Here is a tiny trained network, its code and every weight. The questions are about switching its units off for an input and a target symbol, where a switched-off unit gives its printed mean instead of its output.

import numpy as np


def w(rows, s, z=0):
    codes = np.array(rows[::2]) - 128.0
    scale = np.full(codes.shape[1], s)
    scale[-1] = z or s
    return codes * scale


def f(y):
    return np.maximum(y, 0)


def softmax(a):
    e = np.exp(a - a.max(-1, keepdims=True))
    return e / e.sum(-1, keepdims=True)


def log_softmax(a):
    a = a - a.max(-1, keepdims=True)
    return a - np.log(np.exp(a).sum(-1, keepdims=True))


def net(x, mask):
    ids = ['αεζξσφω'.index(c) for c in x.split()]
    T = len(ids)
    res = E[ids] + P[:T]
    u = 0
    for l in range(2):
        q, k, v = (res @ M[l].T for M in (Q, K, V))
        z = softmax(np.where(np.tri(T) > 0, q @ k.T / 2**0.5, -1e9)) @ v
        res = res + np.where(mask[u], z, O[l][:, -1]) @ O[l][:, :-1]
        u += 1
        y = f(res @ A[l][:, :-1].T + A[l][:, -1])
        res = res + np.where(mask[u : u + 8], y, B[l][:, -1]) @ B[l][:, :-1]
        u += 8
    return log_softmax(res[-1] @ U[:, :-1].T + U[:, -1])


Q, K, V, O, A, B = {}, {}, {}, {}, {}, {}
E = w([
[35,9,141,43],'α',
[162,46,166,22],'ε',
[174,161,124,40],'ζ',
[2,62,39,40],'ξ',
[177,205,204,10],'σ',
[85,127,78,51],'φ',
[23,177,153,57],'ω',
],0.0092)
P = w([
[186,4,125,3],'0',
[146,118,118,147],'1',
[134,134,104,139],'2',
[124,120,123,132],'3',
[164,159,93,158],'4',
[160,146,92,161],'5',
[163,150,99,146],'6',
[161,126,135,137],'7',
[196,89,99,145],'8',
[169,137,152,146],'9',
[171,152,155,114],'10',
[204,118,141,132],'11',
[208,101,141,126],'12',
[212,140,135,109],'13',
],0.0038)
Q[0] = w([
[168,168,126,251],'0.h0',
[141,68,102,32],'0.h0',
],0.029)
K[0] = w([
[84,145,150,254],'0.h0',
[131,83,98,60],'0.h0',
],0.028)
V[0] = w([
[5,102,230,145],'0.h0',
[201,55,161,173],'0.h0',
],0.016)
O[0] = w([
[1,156,216,57,4],'0.h0',
[183,83,63,20,158],'0.h0',
],0.0087,0.0021)
A[0] = w([
[152,110,160,53,189],'0.n0',
[142,52,198,215,62],'0.n1',
[56,2,79,154,2],'0.n2',
[128,165,67,248,60],'0.n3',
[182,113,181,238,127],'0.n4',
[225,233,176,89,120],'0.n5',
[78,152,145,175,14],'0.n6',
[173,105,22,225,74],'0.n7',
],0.0083,0.0035)
B[0] = w([
[172,220,135,216,254],'0.n0',
[160,170,116,148,136],'0.n1',
[113,169,91,250,159],'0.n2',
[138,108,84,72,141],'0.n3',
[195,189,125,131,149],'0.n4',
[68,175,142,215,224],'0.n5',
[191,102,177,108,140],'0.n6',
[61,85,213,118,193],'0.n7',
],0.012,0.0058)
Q[1] = w([
[80,82,99,108],'1.h0',
[62,233,25,254],'1.h0',
],0.015)
K[1] = w([
[173,110,67,145],'1.h0',
[127,49,252,131],'1.h0',
],0.019)
V[1] = w([
[62,254,16,77],'1.h0',
[227,168,6,98],'1.h0',
],0.0076)
O[1] = w([
[80,238,66,195,90],'1.h0',
[176,253,41,9,3],'1.h0',
],0.0057,0.0035)
A[1] = w([
[151,136,63,197,202],'1.n0',
[141,166,23,120,71],'1.n1',
[117,87,113,118,113],'1.n2',
[10,78,29,105,60],'1.n3',
[122,103,220,114,2],'1.n4',
[71,161,102,89,66],'1.n5',
[68,109,108,52,247],'1.n6',
[130,110,195,112,211],'1.n7',
],0.011,0.0063)
B[1] = w([
[44,112,124,39,254],'1.n0',
[136,69,216,189,236],'1.n1',
[157,114,131,117,140],'1.n2',
[192,149,221,141,146],'1.n3',
[16,88,118,41,192],'1.n4',
[74,153,149,122,142],'1.n5',
[102,189,128,28,152],'1.n6',
[252,179,53,194,243],'1.n7',
],0.016,0.0083)
U = w([
[119,255,120,186,3],'α',
[140,152,189,128,52],'ε',
[201,163,95,131,213],'ζ',
[126,180,117,184,193],'ξ',
[111,189,68,81,124],'σ',
[102,203,65,84,181],'φ',
[84,105,69,169,118],'ω',
],0.0059,0.0034)

Each question gives the input, a string of symbols that net reads in full, and the target symbol t.
The units are the heads (2 rows each of Q, K, V and O) and the neurons (one row each of A and B). Each row of codes is followed by its name. A weight is (code - 128) times the scale printed after its matrix; where a second scale follows, it is the last column's (O, A, B and U).
mask holds one flag per unit, layer by layer, with each layer's heads first. A switched-off unit (its flag False) gives its mean, the last column of its rows in O or B, instead of its output. The means were averaged over made-up inputs and are rounded, as every weight is.
A unit's drop is (log p(t) with every unit on - log p(t) with that unit switched off) / (log p(t) with every unit on - log p(t) with every unit switched off).
The circuit of an input: a set's keep is (log p(t) with only the set's units on - log p(t) with every unit switched off) / (log p(t) with every unit on - log p(t) with every unit switched off). Starting from the 12 units with the biggest drops (on a tie, the unit counted first), units are removed one at a time, each time the one whose removal leaves the highest keep (on an exact tie, the one counted first), for as long as the keep stays at least 0.8.
circuit, biggest first: the units of the circuit, biggest drop first
top k neurons: the k neurons with the biggest drops, biggest first
top k neurons in layer l: the k neurons of layer l with the biggest drops, biggest first
input α ζ ζ σ ω ε ζ, target α: top 2 neurons in layer 1 -> (1.n0 1.n4)
input α ζ ω ζ, target α: top 2 neurons -> (0.n0 0.n7)
input ω ζ ζ ζ ξ ζ φ, target ω: circuit, biggest first -> (1.h0 0.h0)
input ω ω ξ ζ ζ, target ω: top 2 neurons -> (1.n4 0.n0)
input α ζ ε ξ ε ζ ξ ζ α ε, target α: circuit, biggest first -> (0.h0 0.n0 1.n7)
input ω ξ ω ζ ζ φ ε ω α α, target ω: circuit, biggest first -> (0.h0 1.h0 0.n2)
input ω ζ ζ ε ε ε ζ ζ ε ζ σ ζ ζ ω, target ω: circuit, biggest first -> (0.h0 1.h0)
input ζ ω ζ ζ ω, target ζ: top 2 neurons in layer 1 -> (1.n0 1.n4)
input ζ ξ ζ ζ ζ ε, target ζ: top 3 neurons -> (0.n7 1.n7 1.n0)
input ε ω ζ ξ ζ, target ε: top 3 neurons in layer 1 -> (1.n1 1.n7 1.n0)
input ε ε ω φ ζ, target ε: top 4 neurons -> (1.n1 1.n7 0.n7 0.n0)
input ζ ζ ξ ζ ε ζ ζ φ ω, target ζ: top 3 neurons -> (0.n7 1.n0 1.n7)
input ε ε ζ σ ε α ζ ε φ, target ε: top 3 neurons in layer 0 -> (0.n7 0.n0 0.n5)
input α ζ ε ε φ ζ ζ α σ, target α: top neuron -> (0.n0)
input ζ ω ζ σ φ, target ζ: top 2 neurons in layer 0 -> (0.n7 0.n5)
input ζ ζ ξ, target ζ: top 2 neurons -> (0.n7 1.n3)
input ζ ε α ζ, target ζ: top 2 neurons in layer 1 -> (1.n7 1.n0)
input ζ ω α ζ σ ε ε α, target ζ: top 2 neurons -> (0.n7 1.n7)
input ε ζ ζ σ σ φ ζ φ, target ε: top 3 neurons -> (1.n1 1.n7 0.n7)
input ζ ε ζ ε ζ σ φ φ ε ξ, target ζ: top 2 neurons in layer 0 -> (0.n7 0.n2)
input ζ α α ζ ζ ζ ζ ω ε ω ζ φ, target ζ: top 2 neurons in layer 1 -> (1.n0 1.n7)
input α ω ε φ ζ ζ ω ξ φ ξ ω ζ ξ, target α: top 2 neurons -> (1.n3 1.n4)
input ε ε ε ξ, target ε: top neuron in layer 0 -> (0.n7)
